Here is a tiny trained network, its code and every weight. The questions are about switching its units off for an input and a target symbol, where a switched-off unit gives its printed mean instead of its output.

import numpy as np


def w(rows, s, z=0):
    codes = np.array(rows[::2]) - 128.0
    scale = np.full(codes.shape[1], s)
    scale[-1] = z or s
    return codes * scale


def f(y):
    return np.maximum(y, 0)


def softmax(a):
    e = np.exp(a - a.max(-1, keepdims=True))
    return e / e.sum(-1, keepdims=True)


def log_softmax(a):
    a = a - a.max(-1, keepdims=True)
    return a - np.log(np.exp(a).sum(-1, keepdims=True))


def net(x, mask):
    ids = ['ΘΞΨΩαβγεζημπστφ'.index(c) for c in x.split()]
    T = len(ids)
    res = E[ids] + P[:T]
    u = 0
    for l in range(3):
        q, k, v = (res @ M[l].T for M in (Q, K, V))
        z = softmax(np.where(np.tri(T) > 0, q @ k.T / 4**0.5, -1e9)) @ v
        res = res + np.where(mask[u], z, O[l][:, -1]) @ O[l][:, :-1]
        u += 1
        y = f(res @ A[l][:, :-1].T + A[l][:, -1])
        res = res + np.where(mask[u : u + 12], y, B[l][:, -1]) @ B[l][:, :-1]
        u += 12
    return log_softmax(res[-1] @ U[:, :-1].T + U[:, -1])


Q, K, V, O, A, B = {}, {}, {}, {}, {}, {}
E = w([
[156,87,115],'Θ',
[187,136,120],'Ξ',
[145,193,150],'Ψ',
[123,148,145],'Ω',
[200,89,95],'α',
[75,74,134],'β',
[45,22,141],'γ',
[79,122,154],'ε',
[102,8,117],'ζ',
[107,114,153],'η',
[154,153,139],'μ',
[153,147,138],'π',
[4,108,183],'σ',
[127,90,127],'τ',
[113,142,179],'φ',
],0.013)
P = w([
[181,150,225],'0',
[89,142,36],'1',
[91,20,165],'2',
[62,148,245],'3',
[95,185,42],'4',
[114,40,173],'5',
[16,140,130],'6',
[103,191,46],'7',
[127,64,180],'8',
],0.012)
Q[0] = w([
[197,133,114],'0.h1',
[250,120,15],'0.h1',
[253,112,160],'0.h1',
[176,94,237],'0.h1',
],0.0039)
K[0] = w([
[164,2,157],'0.h1',
[115,160,22],'0.h1',
[4,37,49],'0.h1',
[150,5,85],'0.h1',
],0.0049)
V[0] = w([
[110,70,52],'0.h1',
[190,16,253],'0.h1',
[240,124,143],'0.h1',
[212,181,132],'0.h1',
],0.004)
O[0] = w([
[76,157,148,74],'0.h1',
[198,68,201,255],'0.h1',
[181,107,47,54],'0.h1',
[252,89,86,47],'0.h1',
],0.0039,0.0026)
A[0] = w([
[57,139,244,127],'0.n1',
[49,65,40,153],'0.n2',
[131,77,68,118],'0.n3',
[83,169,130,100],'0.n4',
[135,172,166,97],'0.n5',
[85,76,101,52],'0.n6',
[69,58,59,166],'0.n7',
[219,255,172,173],'0.n8',
[36,126,249,254],'0.n9',
[226,89,176,138],'0.n10',
[223,159,41,124],'0.n11',
[81,145,154,57],'0.n12',
],0.008,0.0032)
B[0] = w([
[98,47,100,209],'0.n1',
[107,183,121,172],'0.n2',
[101,219,111,136],'0.n3',
[116,172,113,146],'0.n4',
[117,169,246,136],'0.n5',
[154,136,128,147],'0.n6',
[174,230,146,168],'0.n7',
[253,139,123,145],'0.n8',
[109,91,166,248],'0.n9',
[134,83,136,145],'0.n10',
[253,60,71,137],'0.n11',
[133,119,146,148],'0.n12',
],0.0067,0.014)
Q[1] = w([
[32,71,101],'1.h1',
[94,184,2],'1.h1',
[221,148,166],'1.h1',
[61,152,219],'1.h1',
],0.0072)
K[1] = w([
[187,180,198],'1.h1',
[142,254,103],'1.h1',
[118,54,66],'1.h1',
[80,142,242],'1.h1',
],0.0085)
V[1] = w([
[94,87,92],'1.h1',
[10,106,131],'1.h1',
[132,100,114],'1.h1',
[76,183,148],'1.h1',
],0.012)
O[1] = w([
[172,37,42,147],'1.h1',
[69,93,79,249],'1.h1',
[177,27,129,137],'1.h1',
[137,197,2,133],'1.h1',
],0.0058,0.011)
A[1] = w([
[164,129,166,169],'1.n1',
[39,107,93,134],'1.n2',
[207,81,49,205],'1.n3',
[77,86,212,148],'1.n4',
[60,211,76,114],'1.n5',
[175,254,128,81],'1.n6',
[104,161,108,139],'1.n7',
[215,232,51,50],'1.n8',
[38,146,103,110],'1.n9',
[70,196,205,206],'1.n10',
[194,221,39,120],'1.n11',
[216,115,191,2],'1.n12',
],0.0082,0.0077)
B[1] = w([
[159,70,125,155],'1.n1',
[184,163,148,238],'1.n2',
[70,53,148,160],'1.n3',
[140,91,126,250],'1.n4',
[187,150,157,173],'1.n5',
[154,160,91,155],'1.n6',
[171,146,142,149],'1.n7',
[203,54,18,154],'1.n8',
[179,178,90,202],'1.n9',
[156,151,2,198],'1.n10',
[237,60,116,162],'1.n11',
[178,167,184,148],'1.n12',
],0.009,0.013)
Q[2] = w([
[83,34,207],'2.h1',
[199,223,43],'2.h1',
[45,4,15],'2.h1',
[139,225,159],'2.h1',
],0.0044)
K[2] = w([
[196,172,233],'2.h1',
[52,144,13],'2.h1',
[115,3,210],'2.h1',
[62,227,106],'2.h1',
],0.0064)
V[2] = w([
[216,166,255],'2.h1',
[146,214,20],'2.h1',
[58,43,37],'2.h1',
[103,212,104],'2.h1',
],0.0074)
O[2] = w([
[254,208,142,255],'2.h1',
[15,218,147,57],'2.h1',
[56,21,100,71],'2.h1',
[97,217,82,26],'2.h1',
],0.0074,0.014)
A[2] = w([
[110,139,97,209],'2.n1',
[149,7,91,184],'2.n2',
[2,107,87,108],'2.n3',
[213,213,79,223],'2.n4',
[168,149,213,189],'2.n5',
[22,12,229,116],'2.n6',
[62,129,118,13],'2.n7',
[120,37,186,244],'2.n8',
[216,159,243,162],'2.n9',
[120,152,49,197],'2.n10',
[195,197,188,253],'2.n11',
[138,107,198,17],'2.n12',
],0.0087,0.0056)
B[2] = w([
[120,74,106,143],'2.n1',
[143,163,228,248],'2.n2',
[138,170,254,148],'2.n3',
[90,91,105,252],'2.n4',
[105,149,126,194],'2.n5',
[87,43,7,182],'2.n6',
[88,164,227,132],'2.n7',
[93,239,209,207],'2.n8',
[109,158,114,252],'2.n9',
[198,98,80,157],'2.n10',
[84,113,78,233],'2.n11',
[178,74,51,153],'2.n12',
],0.0079,0.036)
U = w([
[171,68,111,137],'Θ',
[142,117,101,68],'Ξ',
[50,254,193,87],'Ψ',
[126,121,118,137],'Ω',
[185,57,99,5],'α',
[161,106,176,170],'β',
[196,6,129,66],'γ',
[155,214,209,234],'ε',
[168,158,223,2],'ζ',
[185,134,159,149],'η',
[95,146,120,131],'μ',
[87,123,106,159],'π',
[25,72,130,241],'σ',
[186,142,160,140],'τ',
[144,53,94,203],'φ',
],0.0092,0.0065)

Each question gives the input, a string of symbols that net reads in full, and the target symbol t.
The units are the heads (4 rows each of Q, K, V and O) and the neurons (one row each of A and B). Each row of codes is followed by its name. A weight is (code - 128) times the scale printed after its matrix; where a second scale follows, it is the last column's (O, A, B and U).
mask holds one flag per unit, layer by layer, with each layer's heads first. A switched-off unit (its flag False) gives its mean, the last column of its rows in O or B, instead of its output. The means were averaged over made-up inputs and are rounded, as every weight is.
A unit's drop is (log p(t) with every unit on - log p(t) with that unit switched off) / (log p(t) with every unit on - log p(t) with every unit switched off).
The circuit of an input: a set's keep is (log p(t) with only the set's units on - log p(t) with every unit switched off) / (log p(t) with every unit on - log p(t) with every unit switched off). Starting from the 12 units with the biggest drops (on a tie, the unit counted first), units are removed one at a time, each time the one whose removal leaves the highest keep (on an exact tie, the one counted first), for as long as the keep stays at least 0.8.
circuit, biggest first: the units of the circuit, biggest drop first
top k neurons: the k neurons with the biggest drops, biggest first
k most important neurons of layer l: the k neurons of layer l with the biggest drops, biggest first
input Ψ γ μ η, target Ψ: top 4 neurons => (0.n8, 0.n1, 1.n12, 2.n9)
input Ψ ε Ψ Ψ Ω ζ Ξ, target Ψ: 2 most important neurons of layer 1 => (1.n8, 1.n4)
input σ Ξ ζ η, target σ: circuit, biggest first => (2.h1)
input Ψ φ σ, target Ψ: circuit, biggest first => (1.h1, 2.h1)
input γ β Ψ Θ, target γ: 2 most important neurons of layer 0 => (0.n7, 0.n1)
input Ψ σ γ γ, target Ψ: 2 most important neurons of layer 1 => (1.n10, 1.n6)
input ε Ξ Ψ Ψ Ψ Ψ γ, target Ψ: 3 most important neurons of layer 1 => (1.n10, 1.n11, 1.n9)
input σ Ξ ζ γ, target σ: 2 most important neurons of layer 2 => (2.n6, 2.n8)
input σ σ Θ ε, target σ: top 2 neurons => (2.n6, 0.n1)
input σ σ Ξ τ, target σ: 2 most important neurons of layer 2 => (2.n6, 2.n8)
input σ β σ, target σ: top 3 neurons => (2.n6, 2.n8, 1.n5)
input Ξ γ σ ζ σ τ, target Ξ: 2 most important neurons of layer 2 => (2.n11, 2.n4)
input ε γ Ξ μ ζ ζ γ α, target ζ: top 3 neurons => (0.n11, 1.n3, 2.n2)
input Ξ ζ Θ, target Ξ: 2 most important neurons of layer 2 => (2.n11, 2.n4)
input ε σ Ψ Ξ Ξ Ξ Ψ σ π, target ε: circuit, biggest first => (2.n6)
input σ Ξ Ψ ζ β ζ, target σ: circuit, biggest first => (2.h1, 2.n8)
input ζ σ Ξ, target ζ: top 2 neurons => (2.n8, 2.n2)
input σ σ η, target σ: top 2 neurons => (2.n6, 2.n8)
input ζ Ψ ζ, target ζ: circuit, biggest first => (2.n8, 2.n2, 1.h1, 2.h1)
input ζ γ Ψ σ, target ζ: top 2 neurons => (2.n8, 2.n2)
input Ξ β ε γ γ Ξ, target Ξ: top 2 neurons => (2.n11, 2.n4)
input ε ζ Ξ, target ε: top 2 neurons => (0.n8, 2.n6)
input Ψ Θ Ψ Ψ ε μ Ψ, target Ψ: circuit, biggest first => (2.h1, 1.h1)
input σ Ξ Ψ Ψ σ Θ, target σ: circuit, biggest first => (2.h1, 1.n2)
input γ σ Θ γ σ σ β β γ, target γ: top 4 neurons => (2.n6, 1.n10, 0.n1, 2.n9)
input Ψ σ σ σ Ψ ζ Ψ Θ σ, target Ψ: 3 most important neurons of layer 1 => (1.n10, 1.n12, 1.n6)
